In the rows, 128 means zero.
Each row is followed by its class.
[122 136 116 120 134 111 100 125 141 102 120 130 127 122 134 129 135 127
 120 161 129 115 137 135 129 125 137 128 132 125 158 144 119 141 127 128
  99 101 140 127 143 135 138 172 123 118 139 113 136 137 123 123 121 125
 114 129 118 126 118 141] => <49>
[136 130 155 127 128 108 199 128 131 158 157 102 152 138 121 126 147 140
 118 144 147 139 126 197 145 124 119 132  96 121 127 120 109 149 118 130
  65 131 126 107 130 132 140 163 127 139 144 115 129 151 124 132 121 144
 131 127 151 130 108 172] => <49>
[126 128 112 124 134 121  91 135 120 115 126 129 127 125 128 128 120 133
 136 126 117 141 134  94 117 134 142 134 154 125 125 138 141 111 129 124
 147 142 143 133 103 120 124 109  96 140 144 137 126 119 126 118 130 118
 145 123 118 129 148 156] => <66>
[137 134 143 118 150 122 122 130 138 133 123 115 121 117 150 122 146 128
 130 141 153 149 138 178 142 129 116 134 148 127 118 154 135 121 137 128
 123  93 174 131 143 134 136 155 120 131 127 123 128 132 114 132 133 138
 123 129 116 137 151 137] => <49>
[129 146 126 129 130 144  94 127 125 122 114 133 123 125 130 116 133 128
 129 131 123 152 127 114 128 130 130 125 132 131 131 114 125 112 127 124
 142 112 143 136 145 131 127 119 141 127 115 129 126 123 144 134 132  96
 111 136 108 121 137  73] => <66>
[112 134 121 130 149 135 114 136 121 119 119 140 119 134 128 128 114 124
 142 132 144 115 124  88 123 120 124 135 129 137 125 124 128 111 135 127
 221 128 137 142 133 129 119 129 105 142 111 148 116  76 151 116 126 114
 124 125 128 127 138  41] => <105>
[138 151 144 126 154 126 129 115 148  97 110 138 117 115 153 118 157 117
 120 168 165 104 130 155 141 130 123 122 106 130 130 148 114 151 142 130
 105  84 153 111 168 136 122 202 137 109 130 100 139 132 142 129 133 126
 106 131 128 129 104  98] => <49>
[133 142 145 140 165 149 215 143 111 157 119 140 112 132 157 125 129 118
 135 127 211  41 127 145 130 140 110 128  52 143 136 171 128 157 159 140
 238 118 132 123 163 129 110 190  96 147 108 151 133  69 136 117 128 121
  94 144 137 120  96  21] => <105>
[132 144 117 126 141 130 142 129 109 115 118 150 122 124 145 126 112 116
 138 138 150  75 132  64 110 128 140 137  83 129 131 153 141 129 139 125
 186 140 133 125 125 121 111 165  82 163 131 147 137  91 116 122 130 125
 117 128 132 135  96  94] => <105>
[132 138 140 141 140 148 162 118 128 139 123 146 114 134 147 125 117 118
 143  98 158  68 136 104 116 140 117 126 128 132 127 169 136 128 154 124
 238 138 128 142 114 121 119 114 119 135 107 163 127  78 136 120 150 117
 136 140 121 119 147  79] => <105>
[143 129 116 136 146 138 136 145 111 136 112 156 109 133 136 129 103 118
 156 114 151 109 117  91 115 148 133 137  95 126 124 133 140 102 141 126
 238 144 135 142 115 127 112 127  93 158 113 163 118  68 128 109 130 130
 108 125 122 132 125  20] => <105>
[128 128 130 127 148 130 144 146 118 139 109 145 126 122 135 104 116 124
 139 124 151 124 138 126 125 134 121 136 130 122 119 159 129 128 149 126
 238 131 137 138 111 114 124 129  89 147 115 151 122  80 119 116 127 125
 130 129 123 131 146  84] => <66>
[124 142 114 136 153 134  96 146 117 115 105 153 119 122 131 127 116 125
 137 121 136 119 144  91 114 134 134 134 155 143 121 166 132 115 140 141
 221 125 128 141 107 135 119 129  91 138 129 147 119  83 126 116 134 123
 127 120 126 128 150 100] => <105>
[113 140 133 126 125 131  72 123 143 109 114 123 140 116 129 144 133 122
 123 148 108 180 130 130 135 125 124 129 158 112 136 105 118 137 122 124
  86 124 137 132 146 126 133 136 140 107 123 105 130 143 145 140 130 125
 123 123 119 134 136 123] => <49>
[135 138 137 128 166 133 134 146 124 126 116 145 116 120 172 129 136 120
 140 128 168  90 126 123 115 142 127 136  89 130 128 171 136 130 142 130
 194 117 182 139 143 127 121 163 105 147 128 135 121 101 113 120 131 127
 111 134 106 125 108  61] => <105>
[106 129 120 138 126 153 103 122 128  92 124 142 116 130 130 131 112 124
 123 115 121  57 142  71 130 135 134 127 141 129 128 156 128 130 135 130
 176 125  96 138 122 128 122 114 151 106 128 139 143 126 139 110 142 124
 139 131 135 124 130 143] => <105>
[152 140 133 129 146 135 164 122 124 119 128 147 105 132 178 120 125 117
 144 135 173  92 108 131 129 139 130 126  32 110 126 141 140 142 127 133
 147 113 184 126 169 121 126 186 109 158 108 134 121 101 107 119 138 124
  99 135  99 130  92  18] => <66>
[139 123 146 120 155 154 100 147 116 159  97 131 116 116 116 120 133 121
 156 130 161 204 137 150 127 133 104 131 177 136 129 135 122 108 143 118
 238 102 148 156 126 127 133  94 105 144  91 151 121  70 151 124 122 158
 121 137  98 106 194  18] => <66>
[124 125 135 121 124 112 106 118 137 124 142 125 132 122 129 134 136 117
 121 148 118 157 121 133 136 118 132 127 117 126 130 105 124 138 115 125
  41 115 155 123 142 132 138 146 128 122 137 107 123 152 118 140 132 117
 116 124 131 131 109 136] => <49>
[139 134 134 142 130 146 202 143 117 158 134 132 132 137 133 135 119 130
 145 102 168 103 100 150 130 131 115 123  90 133 135 145 131 143 147 130
 237 140 123 127 130 126 121 133 122 143 108 155 126  84 148 123 131 146
 122 138 131 121 124  56] => <105>
[136 138 137 111 155 115  84 118 149 119 109 137 123 110 153 128 161 125
 114 185 142 128 150 149 137 127 132 132 143 124 130 145 115 149 132 130
  68  85 161 121 141 135 136 192 121 114 141  99 140 139 120 128 127 194
 109 129 127 131 114 135] => <49>
